What each symbol does to the units:
y: J605->J821, J980->J763, J646->J616, J210->J717, J246->J260, J659->J15, J175->J876, J220->J715, J616->J309, J15->J468, J710->J543, J777->J803, J251->J410, J431->J369, J566->J623, J356->J362, J410->J952, J727->J659, J483->J210, J922->J646, J798->J59, J309->J295, J863->J422, J821->J246, J952->J494, J70->J136, J717->J49, J136->J69, J876->J220, J803->J198, J59->J566, J622->J980, J951->J891, J690->J928, J763->J451, J702->J70, J295->J175, J396->J683, J69->J605, J928->J622, J468->J110, J317->J107, J726->J945, J494->J726, J334->J483, J623->J396, J683->J435, J198->J727, J891->J798, J435->J702, J382->J251, J945->J863, J107->J334, J49->J710, J362->J922, J451->J356, J715->J951, J543->J382, J260->J484, J484->J431, J422->J690, J225->J317, J369->J777, J110->J225
h: J605->J803, J980->J309, J646->J951, J210->J952, J246->J727, J659->J483, J175->J566, J220->J396, J616->J891, J15->J210, J710->J945, J777->J225, J251->J690, J431->J468, J566->J69, J356->J876, J410->J928, J727->J334, J483->J410, J922->J715, J798->J70, J309->J798, J863->J356, J821->J198, J952->J622, J70->J431, J717->J494, J136->J369, J876->J623, J803->J317, J59->J136, J622->J616, J951->J435, J690->J922, J763->J295, J702->J484, J295->J59, J396->J821, J69->J777, J928->J646, J468->J717, J317->J543, J726->J763, J494->J980, J334->J251, J623->J605, J683->J246, J198->J107, J891->J702, J435->J260, J382->J422, J945->J451, J107->J382, J49->J726, J362->J220, J451->J175, J715->J683, J543->J863, J260->J659, J484->J15, J422->J362, J225->J710, J369->J110, J110->J49
u: J605->J198, J980->J295, J646->J891, J210->J494, J246->J659, J659->J210, J175->J623, J220->J683, J616->J798, J15->J717, J710->J863, J777->J317, J251->J928, J431->J110, J566->J605, J356->J220, J410->J622, J727->J483, J483->J952, J922->J951, J798->J136, J309->J59, J863->J362, J821->J727, J952->J980, J70->J369, J717->J726, J136->J777, J876->J396, J803->J107, J59->J69, J622->J309, J951->J702, J690->J646, J763->J175, J702->J431, J295->J566, J396->J246, J69->J803, J928->J616, J468->J49, J317->J382, J726->J451, J494->J763, J334->J410, J623->J821, J683->J260, J198->J334, J891->J70, J435->J484, J382->J690, J945->J356, J107->J251, J49->J945, J362->J715, J451->J876, J715->J435, J543->J422, J260->J15, J484->J468, J422->J922, J225->J543, J369->J225, J110->J710
q: J605->J980, J980->J727, J646->J317, J210->J396, J246->J451, J659->J876, J175->J210, J220->J49, J616->J107, J15->J220, J710->J702, J777->J616, J251->J69, J431->J922, J566->J952, J356->J468, J410->J605, J727->J175, J483->J623, J922->J225, J798->J251, J309->J334, J863->J431, J821->J763, J952->J821, J70->J690, J717->J683, J136->J928, J876->J717, J803->J309, J59->J410, J622->J198, J951->J543, J690->J777, J763->J659, J702->J422, J295->J483, J396->J726, J69->J622, J928->J803, J468->J715, J317->J798, J726->J260, J494->J246, J334->J566, J623->J494, J683->J945, J198->J295, J891->J382, J435->J863, J382->J136, J945->J484, J107->J59, J49->J435, J362->J110, J451->J15, J715->J710, J543->J70, J260->J356, J484->J362, J422->J369, J225->J891, J369->J646, J110->J951

In the rows, 46 stands for zero.

The rows follow the links: the fewer symbols apart two units are, the more alike their rows tend to be.

Each row is also shifted at random along 4 hidden directions that mean nothing.

Name the unit of each row.
52 42 47 54 42 44 47 51 56 42 36 49 44 55 58 44 33 42 44 29 55 52 46 54 46 59 48 37 44 46 48 53 41 34 35 64 37 53 60 47 33 49 42 37 45 47 44 42 56 53 49 51 46 36 43 56 48 46 38 47 36 45 -> J451
36 35 52 51 40 46 41 53 56 49 36 51 52 55 51 43 38 38 47 48 48 53 47 59 50 58 44 34 41 52 41 50 51 41 35 63 39 46 53 48 38 45 48 35 49 40 49 39 56 55 48 49 41 41 50 53 55 43 41 37 37 42 -> J210
74 31 51 53 38 49 36 55 49 58 41 50 55 55 44 37 47 59 55 58 49 49 37 45 51 51 33 46 41 55 51 56 63 39 31 53 40 31 45 55 46 47 59 42 56 31 58 37 36 46 50 52 36 41 56 41 54 42 50 37 41 38 -> J980
39 34 54 51 41 46 38 52 55 51 37 52 53 55 50 42 39 41 48 50 47 53 46 58 51 58 42 36 41 51 41 50 54 41 33 61 39 45 52 50 39 45 51 35 50 38 51 38 55 55 50 50 40 40 53 51 55 42 43 36 36 39 -> J763
82 49 41 52 41 46 54 51 55 39 35 42 40 52 53 50 34 40 42 36 53 54 51 52 40 56 53 38 50 50 45 50 35 37 46 59 41 53 54 39 38 45 35 40 41 48 38 48 47 55 44 47 53 44 38 61 52 51 39 52 38 52 -> J945
60 32 51 51 41 51 39 53 52 56 37 52 56 54 49 38 38 48 54 49 50 49 39 53 48 56 38 39 40 52 49 52 57 40 32 59 38 39 51 53 41 48 53 36 53 35 53 38 49 52 51 49 38 42 49 47 55 41 43 37 38 40 -> J821
43 35 49 52 42 50 42 50 54 51 35 54 52 53 53 41 32 41 50 37 53 49 41 55 46 58 43 35 41 48 49 49 48 39 34 61 38 46 57 51 37 50 47 33 49 42 49 41 57 55 50 48 41 42 44 52 52 42 39 39 37 41 -> J494
50 45 44 29 52 56 45 36 37 51 51 50 54 33 35 49 48 34 50 64 33 37 46 48 37 36 47 43 46 45 45 26 49 63 63 32 54 43 37 43 61 46 44 45 48 46 46 54 52 52 45 34 46 67 39 37 50 43 45 37 58 45 -> J777
36 35 51 48 46 53 36 46 44 56 44 57 56 47 48 35 41 50 54 36 49 40 35 46 47 48 38 44 39 42 56 45 55 43 36 49 42 40 51 57 41 53 54 38 55 41 55 41 54 46 53 46 36 42 47 39 45 38 44 39 43 39 -> J295
29 36 49 54 41 47 39 53 51 52 41 51 50 53 50 38 41 52 51 39 54 48 39 48 50 54 39 43 42 49 51 55 53 37 32 57 38 42 52 53 38 49 53 40 52 38 53 39 46 47 50 51 38 37 50 47 48 43 45 42 37 42 -> J623
49 38 44 54 35 48 49 57 55 48 33 44 47 58 51 45 35 49 47 51 54 57 46 53 43 59 45 38 49 57 46 56 48 37 37 62 38 42 51 44 40 44 43 38 47 37 46 42 40 54 46 50 47 44 45 58 58 49 42 45 36 46 -> J876
41 45 52 40 52 44 37 40 38 50 58 49 51 39 39 42 60 48 48 53 36 38 44 40 53 35 40 54 42 41 44 41 55 54 47 32 52 41 39 52 54 45 56 53 50 46 51 45 47 37 48 45 40 47 54 31 39 40 53 41 54 40 -> J251
31 55 34 47 43 50 62 46 48 38 38 39 36 46 51 52 34 43 42 35 54 50 48 45 31 50 54 42 54 48 51 45 30 42 56 49 45 53 51 35 42 48 30 46 39 52 35 53 39 50 41 44 57 51 31 59 48 56 38 58 44 56 -> J484
66 56 45 41 51 40 48 40 40 40 57 39 42 39 40 51 60 48 41 54 39 43 52 38 49 35 49 55 49 43 40 43 44 53 56 32 54 47 37 41 53 42 46 57 41 51 43 50 40 38 42 44 51 48 50 41 39 49 53 50 54 48 -> J70
51 46 33 52 36 55 59 53 51 45 32 43 41 53 53 48 28 49 48 37 61 53 42 47 28 55 51 39 54 52 57 51 35 35 48 58 38 45 54 39 40 51 32 40 45 44 40 50 36 55 43 45 53 51 30 62 54 54 36 55 38 55 -> J683
68 59 38 44 49 43 56 42 43 36 50 38 35 41 47 53 47 45 39 38 46 46 52 41 42 40 54 50 51 42 45 44 33 48 56 39 50 53 45 37 48 45 36 54 38 56 37 53 41 41 41 44 55 47 40 50 40 52 46 57 50 53 -> J702
33 32 52 46 44 54 37 47 47 57 39 56 58 48 48 37 38 44 54 45 48 44 37 51 45 51 38 40 39 47 52 44 54 44 37 53 41 41 51 55 43 50 52 34 54 38 53 41 56 52 51 45 37 47 46 43 51 37 43 35 42 39 -> J952
51 50 41 51 43 45 55 48 54 38 38 43 39 51 56 51 32 39 40 30 54 52 50 53 41 55 54 39 48 45 45 48 34 38 45 58 41 57 57 40 37 47 34 40 40 52 38 47 51 53 45 47 53 42 38 59 49 51 38 52 38 51 -> J356
49 49 47 39 52 47 42 40 36 49 57 47 47 36 39 44 58 53 49 49 38 37 44 36 48 34 42 56 45 40 49 39 50 53 52 29 52 41 37 49 54 46 52 54 48 47 49 49 42 37 46 43 43 50 50 32 38 44 53 45 56 44 -> J798
57 38 49 36 49 55 38 41 38 57 50 53 57 38 37 40 49 46 55 55 39 37 38 43 43 39 39 46 42 45 52 37 57 55 49 37 50 37 40 53 55 49 53 44 54 41 53 46 49 46 49 40 38 55 45 33 46 38 46 37 52 40 -> J69
43 37 46 39 47 59 40 43 36 59 47 54 56 39 39 37 45 53 58 51 45 36 32 40 38 41 37 48 43 45 59 40 55 51 48 38 47 34 41 54 53 52 52 44 56 38 54 48 44 45 50 40 38 56 41 34 48 40 46 39 52 42 -> J309
43 58 46 42 54 36 46 40 39 39 59 39 39 39 40 50 63 49 40 48 38 41 51 36 53 33 48 58 48 40 40 43 44 53 54 30 55 48 37 43 53 41 49 59 41 53 44 49 39 34 44 46 49 45 52 38 35 48 56 52 55 48 -> J891

Where do the symbols, taken in turn from left to right, take each start?
Answers are names.
59 49 42 47 41 45 55 50 54 38 37 40 41 51 51 55 36 34 40 48 47 55 55 57 42 55 55 36 51 52 38 46 37 43 50 57 43 53 52 36 43 43 34 40 39 49 37 47 49 56 43 47 54 49 41 61 55 51 39 49 40 51
h h h: J295
17 44 46 58 40 43 47 54 53 44 38 46 42 56 55 43 38 53 45 30 57 52 44 47 49 55 44 44 45 47 50 58 43 33 33 60 38 48 55 48 34 48 46 42 45 44 46 40 44 45 48 54 46 34 47 55 46 47 43 51 36 46
y u u y: J468
55 58 32 43 44 53 63 44 43 39 42 38 37 41 47 52 37 47 43 38 52 47 46 40 28 43 55 47 55 46 54 42 29 45 61 42 48 50 47 35 48 49 30 49 39 51 35 56 35 48 40 39 58 57 27 55 46 55 40 59 48 58
h h: J451
64 36 46 38 45 59 40 44 37 60 47 53 57 40 37 40 46 52 57 60 42 38 35 40 39 40 37 48 44 48 56 40 59 52 48 37 48 31 39 52 55 50 54 44 57 35 55 46 41 47 49 40 39 58 43 35 49 40 47 38 52 41
h u h q: J891
32 48 49 38 53 45 40 39 36 48 58 48 49 36 38 44 59 50 48 52 37 37 44 37 50 34 42 56 43 40 46 40 51 56 52 30 53 42 37 49 55 45 52 53 49 47 49 47 45 37 46 43 42 49 51 31 38 42 52 43 56 43
h y u h: J369
64 49 45 36 49 48 45 41 37 48 55 45 48 37 36 48 57 47 48 62 36 41 46 40 45 35 45 53 48 45 44 38 49 57 57 31 53 41 35 45 58 44 49 53 47 46 47 49 40 41 44 41 46 56 47 37 43 46 52 44 57 45
q q h h: J922
47 43 45 53 41 46 49 52 56 43 35 47 44 55 55 48 34 39 43 38 53 53 49 56 45 59 50 36 46 50 44 50 40 37 39 63 40 53 56 43 35 46 39 37 43 46 42 43 53 55 46 49 48 41 43 59 53 47 38 47 36 48
q h h h: J334
57 36 58 47 50 47 31 42 46 52 47 60 56 46 51 34 42 43 50 29 45 37 39 49 55 49 38 41 34 37 52 44 54 45 33 51 42 47 54 61 38 52 56 37 53 44 55 39 68 46 54 47 34 36 52 36 40 34 44 35 43 36
u h u y: J334
42 33 48 52 37 50 39 56 49 57 40 49 54 55 44 37 45 60 55 56 52 50 38 44 48 53 34 46 45 55 52 57 59 39 33 53 39 32 44 53 46 47 56 43 55 32 55 38 34 46 50 50 38 42 52 45 53 43 49 40 40 40
u h q: J198
66 33 59 43 49 48 31 43 45 56 48 58 59 45 44 38 49 40 52 50 39 40 42 52 55 46 37 43 35 43 44 41 60 50 38 47 46 42 46 57 46 47 59 39 53 41 55 39 62 47 52 46 34 43 56 36 46 35 47 31 47 35
q y u: J821
79 51 41 37 52 53 49 38 35 47 52 46 46 34 39 46 48 47 49 45 43 37 42 38 36 35 47 51 48 40 53 35 42 54 60 31 53 44 40 45 54 49 43 52 47 49 45 53 43 43 44 38 49 58 37 39 40 46 46 49 57 49
q q h: J891
54 58 35 41 49 48 56 40 37 41 52 39 38 37 42 51 49 51 44 42 47 41 46 34 36 37 50 55 53 43 51 40 35 50 61 32 52 47 41 40 52 48 37 55 41 53 40 55 35 39 41 41 55 54 35 45 39 52 47 57 55 54
h y u: J922
21 37 51 54 40 41 41 55 56 47 38 46 48 56 51 46 42 44 45 52 48 55 49 57 54 57 44 39 44 53 39 55 53 38 33 62 39 46 51 47 39 42 50 40 46 39 49 38 49 51 47 53 42 37 54 53 53 45 45 40 35 42
h h q y: J821
